Below is a small trained network, with its code and all its weights. Each question gives an input and a class and asks what happens when units are switched off, that is, made to give their printed mean instead of their output.

import numpy as np


def w(rows, s, z=0):
    codes = np.array(rows[::2]) - 128.0
    scale = np.full(codes.shape[1], s)
    scale[-1] = z or s
    return codes * scale


def norm(h):
    return h / np.sqrt((h * h).mean(-1, keepdims=True) + 1e-5)


def f(y):
    return np.maximum(y, 0)


def log_softmax(a):
    a = a - a.max(-1, keepdims=True)
    return a - np.log(np.exp(a).sum(-1, keepdims=True))


def net(x, mask):
    res = np.array(x, float).reshape(1, 5) / 4 @ E
    u = 0
    for l in range(3):
        y = f(norm(res) @ A[l][:, :-1].T + A[l][:, -1])
        res = res + np.where(mask[u : u + 10], y, B[l][:, -1]) @ B[l][:, :-1]
        u += 10
    return log_softmax(norm(res)[-1] @ U[:, :-1].T + U[:, -1])


A, B = {}, {}
E = w([
[139,128,129,179,17,114,100,114,110,131,125],'x0',
[136,145,125,115,117,126,105,223,99,24,131],'x1',
[127,130,125,128,128,126,130,128,128,126,128],'x2',
[129,127,126,127,128,124,128,128,128,127,128],'x3',
[126,116,123,135,156,125,154,94,4,127,131],'x4',
],0.0023)
A[0] = w([
[105,120,137,132,116,129,123,79,254,156,136,62],'L0N0',
[171,133,86,124,113,96,120,150,117,125,102,64],'L0N1',
[120,96,173,136,178,142,150,159,141,149,146,86],'L0N2',
[161,141,55,86,111,106,132,130,123,120,114,40],'L0N3',
[155,134,118,124,135,113,138,106,130,179,75,51],'L0N4',
[124,129,129,116,253,138,134,94,167,179,125,103],'L0N5',
[115,122,139,135,153,127,130,47,61,164,133,61],'L0N6',
[128,119,146,168,19,138,123,76,122,197,130,94],'L0N7',
[105,111,130,134,146,125,136,82,85,142,134,81],'L0N8',
[129,133,117,132,131,124,139,40,160,215,140,2],'L0N9',
],0.0055,0.00069)
B[0] = w([
[221,124,90,148,137,129,176,198,70,237,100,234],'L0N0',
[93,105,146,118,202,149,137,70,138,173,142,158],'L0N1',
[136,174,117,145,52,98,131,88,130,101,118,171],'L0N2',
[113,134,159,137,127,154,105,85,137,159,134,143],'L0N3',
[102,105,165,134,165,160,96,134,115,124,169,178],'L0N4',
[91,155,63,66,110,80,107,46,149,22,132,248],'L0N5',
[208,124,91,160,134,138,124,204,113,218,113,231],'L0N6',
[91,169,55,37,156,77,129,39,158,24,128,246],'L0N7',
[173,142,125,110,112,120,182,176,151,178,94,191],'L0N8',
[58,101,255,189,141,203,97,143,143,115,174,253],'L0N9',
],0.0048)
A[1] = w([
[112,107,149,151,110,84,147,124,143,124,86,49],'L1N0',
[216,133,120,168,152,149,186,216,38,241,111,2],'L1N1',
[134,115,132,123,138,128,120,179,119,151,121,107],'L1N2',
[111,89,129,156,43,94,120,88,114,89,111,42],'L1N3',
[84,95,227,171,147,162,103,222,112,48,141,51],'L1N4',
[106,120,175,100,100,85,148,144,131,164,113,114],'L1N5',
[144,141,131,91,106,140,113,147,110,83,97,107],'L1N6',
[84,91,208,163,151,176,90,130,127,153,142,22],'L1N7',
[120,101,126,134,130,151,166,151,112,138,114,85],'L1N8',
[213,136,124,156,118,147,149,252,192,254,96,64],'L1N9',
],0.0044,0.00046)
B[1] = w([
[116,108,122,152,145,103,133,114,101,111,109,128],'L1N0',
[172,207,136,108,81,131,26,205,152,144,83,254],'L1N1',
[143,178,125,153,93,160,165,68,122,139,135,157],'L1N2',
[110,166,124,61,225,139,140,145,131,91,121,165],'L1N3',
[99,84,166,174,164,169,170,93,154,192,179,221],'L1N4',
[138,117,97,143,118,156,84,105,146,110,141,130],'L1N5',
[159,93,81,149,113,98,142,24,176,235,141,197],'L1N6',
[143,74,122,163,125,105,171,176,160,118,150,175],'L1N7',
[134,144,111,117,101,137,132,87,138,166,144,145],'L1N8',
[179,178,129,104,127,120,58,175,2,150,78,237],'L1N9',
],0.0046,0.0038)
A[2] = w([
[139,127,77,110,100,73,146,156,102,134,82,1],'L2N0',
[116,146,168,115,102,117,103,123,115,98,118,86],'L2N1',
[125,137,108,140,155,147,136,129,140,155,128,158],'L2N2',
[175,152,136,117,98,138,151,195,106,139,74,75],'L2N3',
[84,139,77,76,83,68,152,62,165,2,117,95],'L2N4',
[74,126,114,81,142,101,103,64,114,67,105,224],'L2N5',
[97,133,157,86,133,137,93,103,163,118,121,94],'L2N6',
[66,58,224,198,140,185,156,134,135,153,171,44],'L2N7',
[161,173,152,144,80,146,91,182,46,142,84,22],'L2N8',
[155,78,114,174,66,130,66,111,98,138,131,96],'L2N9',
],0.0052,0.00042)
B[2] = w([
[93,135,205,161,122,171,86,141,155,129,152,172],'L2N0',
[174,120,71,126,184,108,151,136,136,155,154,139],'L2N1',
[94,132,167,142,49,117,132,149,79,83,91,171],'L2N2',
[138,121,152,147,108,141,78,124,55,170,107,185],'L2N3',
[78,182,95,93,149,119,227,62,108,21,156,254],'L2N4',
[127,166,101,114,70,105,141,127,232,94,121,214],'L2N5',
[173,126,83,154,98,96,184,146,36,112,114,160],'L2N6',
[103,2,177,178,150,147,114,150,152,152,144,250],'L2N7',
[184,155,105,100,128,104,94,197,123,156,86,214],'L2N8',
[115,139,125,77,196,130,122,99,118,126,115,149],'L2N9',
],0.0054,0.0055)
U = w([
[97,196,70,87,130,98,199,70,156,36,137,253],'0',
[199,193,123,105,129,125,39,206,73,194,66,112],'1',
[91,2,184,192,168,155,135,143,152,166,157,8],'2',
],0.0058,0.00041)

Each question gives the input, the list of numbers given to net, and the class t.
The units are the neurons (one row each of A and B). Each row of codes is followed by its name. A weight is (code - 128) times the scale printed after its matrix; where a second scale follows, it is the last column's (A, B and U).
mask holds one flag per neuron, layer by layer. A switched-off neuron (its flag False) gives its mean, the last column of its row in B, instead of its output. The means were averaged over made-up inputs and are rounded, as every weight is.
A unit's drop is (log p(t) with every unit on - log p(t) with that unit switched off) / (log p(t) with every unit on - log p(t) with every unit switched off).
The circuit of an input: a set's keep is (log p(t) with only the set's units on - log p(t) with every unit switched off) / (log p(t) with every unit on - log p(t) with every unit switched off). Starting from the 12 units with the biggest drops (on a tie, the unit counted first), units are removed one at a time, each time the one whose removal leaves the highest keep (on an exact tie, the one counted first), for as long as the keep stays at least 0.8.
units of the circuit, in order: the units of the circuit, biggest drop first
most important unit: the unit with the biggest drop
k most important neurons: the k neurons with the biggest drops, biggest first
top k neurons in layer l: the k neurons of layer l with the biggest drops, biggest first
drop when u is switched off: that unit's drop, to one decimal
input [5,7,2,5,6], class 2: top 2 neurons in layer 1	(L1N4, L1N9)
input [6,4,1,4,0], class 0: most important unit	L0N9
input [7,-8,-3,1,7], class 2: top 2 neurons in layer 0	(L0N5, L0N0)
input [5,5,5,-4,0], class 0: top 4 neurons in layer 0	(L0N0, L0N9, L0N4, L0N6)
input [-2,-2,-1,-7,3], class 1: 3 most important neurons	(L0N6, L0N7, L0N8)
input [5,0,-8,3,5], class 0: top 2 neurons in layer 0	(L0N7, L0N0)
input [-4,6,-3,4,-5], class 2: units of the circuit, in order	(L0N7, L1N4)
input [0,-6,7,-6,3], class 2: 2 most important neurons	(L0N9, L0N5)
input [-4,7,-1,4,5], class 2: units of the circuit, in order	(L0N7, L1N4)
input [5,6,-8,-5,5], class 2: units of the circuit, in order	(L0N5, L0N0, L1N4)
input [-4,0,-6,5,-5], class 1: 2 most important neurons	(L0N0, L0N7)
input [8,3,8,-1,8], class 0: 3 most important neurons	(L0N7, L0N0, L1N9)
input [8,3,-8,-3,-7], class 0: top 2 neurons in layer 0	(L0N7, L0N6)
input [4,4,-2,-2,4], class 0: units of the circuit, in order	(L1N9)
input [4,-8,4,-1,-8], class 1: 3 most important neurons	(L0N0, L1N9, L0N5)
input [4,-6,-5,-8,-1], class 2: 4 most important neurons	(L0N9, L0N5, L0N7, L0N0)
input [-5,2,7,-2,-6], class 1: 2 most important neurons	(L0N0, L0N7)
input [-6,-1,6,-2,8], class 1: top 2 neurons in layer 0	(L0N6, L0N7)
input [-5,6,-4,-4,-4], class 2: top 4 neurons in layer 0	(L0N7, L0N5, L0N0, L0N6)
input [6,-5,-8,1,0], class 0: units of the circuit, in order	(L0N7)
input [-5,-2,-5,-2,-8], class 1: top 2 neurons in layer 0	(L0N0, L0N7)
input [-5,-1,-7,-6,-8], class 1: top 2 neurons in layer 0	(L0N0, L0N7)
input [7,-1,6,0,-1], class 0: drop when L0N8 is switched off	0.0
input [2,5,3,-3,4], class 2: drop when L0N7 is switched off	1.3
input [-2,-4,6,1,-7], class 1: drop when L0N0 is switched off	4.8
input [4,3,1,1,-1], class 0: drop when L0N9 is switched off	3.4
input [-2,-5,8,-4,7], class 1: units of the circuit, in order	(L0N6)
input [-5,-2,-5,6,-6], class 1: top 2 neurons in layer 0	(L0N0, L0N7)
